Below are the code and all the weights of a small trained network. Each question names an input and a class and asks about switching units off, where a switched-off unit gives its printed mean instead of its output.

import numpy as np


def w(rows, s, z=0):
    codes = np.array(rows[::2]) - 128.0
    scale = np.full(codes.shape[1], s)
    scale[-1] = z or s
    return codes * scale


def norm(h):
    return h / np.sqrt((h * h).mean(-1, keepdims=True) + 1e-5)


def f(y):
    return np.maximum(y, 0)


def log_softmax(a):
    a = a - a.max(-1, keepdims=True)
    return a - np.log(np.exp(a).sum(-1, keepdims=True))


def net(x, mask):
    res = np.array(x, float).reshape(1, 3) / 4 @ E
    u = 0
    for l in range(4):
        y = f(norm(res) @ A[l][:, :-1].T + A[l][:, -1])
        res = res + np.where(mask[u : u + 3], y, B[l][:, -1]) @ B[l][:, :-1]
        u += 3
    return log_softmax(norm(res)[-1] @ U[:, :-1].T + U[:, -1])


A, B = {}, {}
E = w([
[71,170,85,44,83,51,91,60,131,93,48],'x0',
[131,18,127,103,102,212,254,96,117,214,151],'x1',
[208,62,41,54,116,98,22,96,169,166,170],'x2',
],0.008)
A[0] = w([
[41,128,17,14,58,111,199,84,253,34,172,73],'L0N1',
[236,207,103,133,177,203,137,140,161,167,110,7],'L0N2',
[79,38,137,112,84,218,149,51,118,108,80,54],'L0N3',
],0.0044,0.0018)
B[0] = w([
[121,3,125,139,217,195,173,97,187,231,229,253],'L0N1',
[129,50,112,168,114,154,86,181,143,139,99,161],'L0N2',
[157,169,22,157,190,93,254,157,87,124,185,222],'L0N3',
],0.0092,0.0039)
A[1] = w([
[160,93,130,192,203,59,227,146,133,66,165,167],'L1N1',
[209,100,147,109,189,106,143,231,76,127,136,40],'L1N2',
[152,158,70,2,104,159,103,183,73,138,89,8],'L1N3',
],0.0067,0.0017)
B[1] = w([
[138,167,98,87,103,96,127,171,141,114,24,253],'L1N1',
[73,130,145,71,103,140,87,128,35,193,108,194],'L1N2',
[52,1,122,162,65,64,141,57,157,85,165,138],'L1N3',
],0.0094,0.0063)
A[2] = w([
[240,6,165,169,69,123,107,187,132,173,171,29],'L2N1',
[234,162,110,52,68,235,40,65,253,198,231,158],'L2N2',
[148,76,148,153,200,162,78,116,80,134,193,7],'L2N3',
],0.0049,0.0011)
B[2] = w([
[120,111,196,125,70,74,126,6,191,69,105,223],'L2N1',
[77,144,86,102,133,104,101,171,104,113,82,255],'L2N2',
[114,128,146,130,143,57,65,108,108,104,57,173],'L2N3',
],0.013,0.0051)
A[3] = w([
[79,124,179,129,138,107,216,107,107,163,105,247],'L3N1',
[202,154,125,139,151,245,166,157,89,204,130,116],'L3N2',
[181,197,67,165,146,70,174,104,127,2,152,105],'L3N3',
],0.0068,0.0012)
B[3] = w([
[147,106,197,152,45,156,199,23,112,189,204,255],'L3N1',
[122,1,53,117,248,118,92,133,46,200,87,188],'L3N2',
[171,212,171,93,200,131,174,181,85,89,203,185],'L3N3',
],0.012,0.0058)
U = w([
[105,96,87,96,85,38,7,81,172,102,48,162],'0',
[181,99,113,181,140,147,124,176,197,109,142,21],'1',
[97,29,94,156,133,175,194,96,55,210,118,158],'2',
[185,111,62,144,81,139,162,56,224,156,203,102],'3',
[152,136,164,195,120,124,59,204,54,183,42,130],'4',
[135,214,144,151,176,72,116,199,95,94,190,175],'5',
[147,152,254,178,30,145,208,59,123,114,101,176],'6',
[182,128,51,223,81,182,138,172,180,93,137,2],'7',
],0.0092,0.0045)

Each question gives the input, the list of numbers given to net, and the class t.
The units are the neurons (one row each of A and B). Each row of codes is followed by its name. A weight is (code - 128) times the scale printed after its matrix; where a second scale follows, it is the last column's (A, B and U).
mask holds one flag per neuron, layer by layer. A switched-off neuron (its flag False) gives its mean, the last column of its row in B, instead of its output. The means were averaged over made-up inputs and are rounded, as every weight is.
A unit's drop is (log p(t) with every unit on - log p(t) with that unit switched off) / (log p(t) with every unit on - log p(t) with every unit switched off).
The circuit of an input: a set's keep is (log p(t) with only the set's units on - log p(t) with every unit switched off) / (log p(t) with every unit on - log p(t) with every unit switched off). Starting from all 12 units, units are removed one at a time, each time the one whose removal leaves the highest keep (on an exact tie, the one counted first), for as long as the keep stays at least 0.8.
units of the circuit, in order: the units of the circuit, biggest drop first
k most important neurons: the k neurons with the biggest drops, biggest first
k most important neurons of layer l: the k neurons of layer l with the biggest drops, biggest first
drop when u is switched off: that unit's drop, to one decimal
input [-1,-4,-5], class 5: 3 most important neurons => [L3N3 L0N1 L2N1]
input [4,-1,-1], class 2: units of the circuit, in order => [L0N1]
input [-4,-3,-4], class 4: 4 most important neurons => [L2N1 L0N1 L1N1 L1N2]
input [-1,-1,-2], class 6: 2 most important neurons of layer 2 => [L2N2 L2N3]
input [7,-8,0], class 5: units of the circuit, in order => [L3N3 L1N2]
input [-6,8,2], class 6: 2 most important neurons => [L2N1 L3N1]
input [-4,-6,1], class 4: 3 most important neurons => [L1N2 L2N1 L0N1]
input [8,-4,-5], class 6: units of the circuit, in order => [L2N2 L3N2]
input [4,-6,-7], class 5: 2 most important neurons => [L3N3 L2N1]
input [-4,-1,1], class 0: 3 most important neurons => [L0N2 L0N3 L3N1]
input [-8,2,0], class 6: 2 most important neurons => [L2N1 L0N3]
input [-4,-3,1], class 0: units of the circuit, in order => [L3N1 L2N1]
input [-8,3,3], class 6: 2 most important neurons => [L2N1 L3N2]
input [-6,-7,2], class 0: most important neuron => [L0N3]
input [-1,-4,-6], class 5: 2 most important neurons => [L3N3 L0N1]
input [0,2,6], class 0: drop when L2N2 is switched off => 0.1
input [-8,-6,-3], class 4: drop when L1N2 is switched off => 0.3
input [2,-7,-4], class 5: drop when L3N3 is switched off => 0.2
input [-7,-2,1], class 0: 2 most important neurons of layer 3 => [L3N1 L3N3]
input [-3,0,2], class 0: most important neuron of layer 3 => [L3N1]
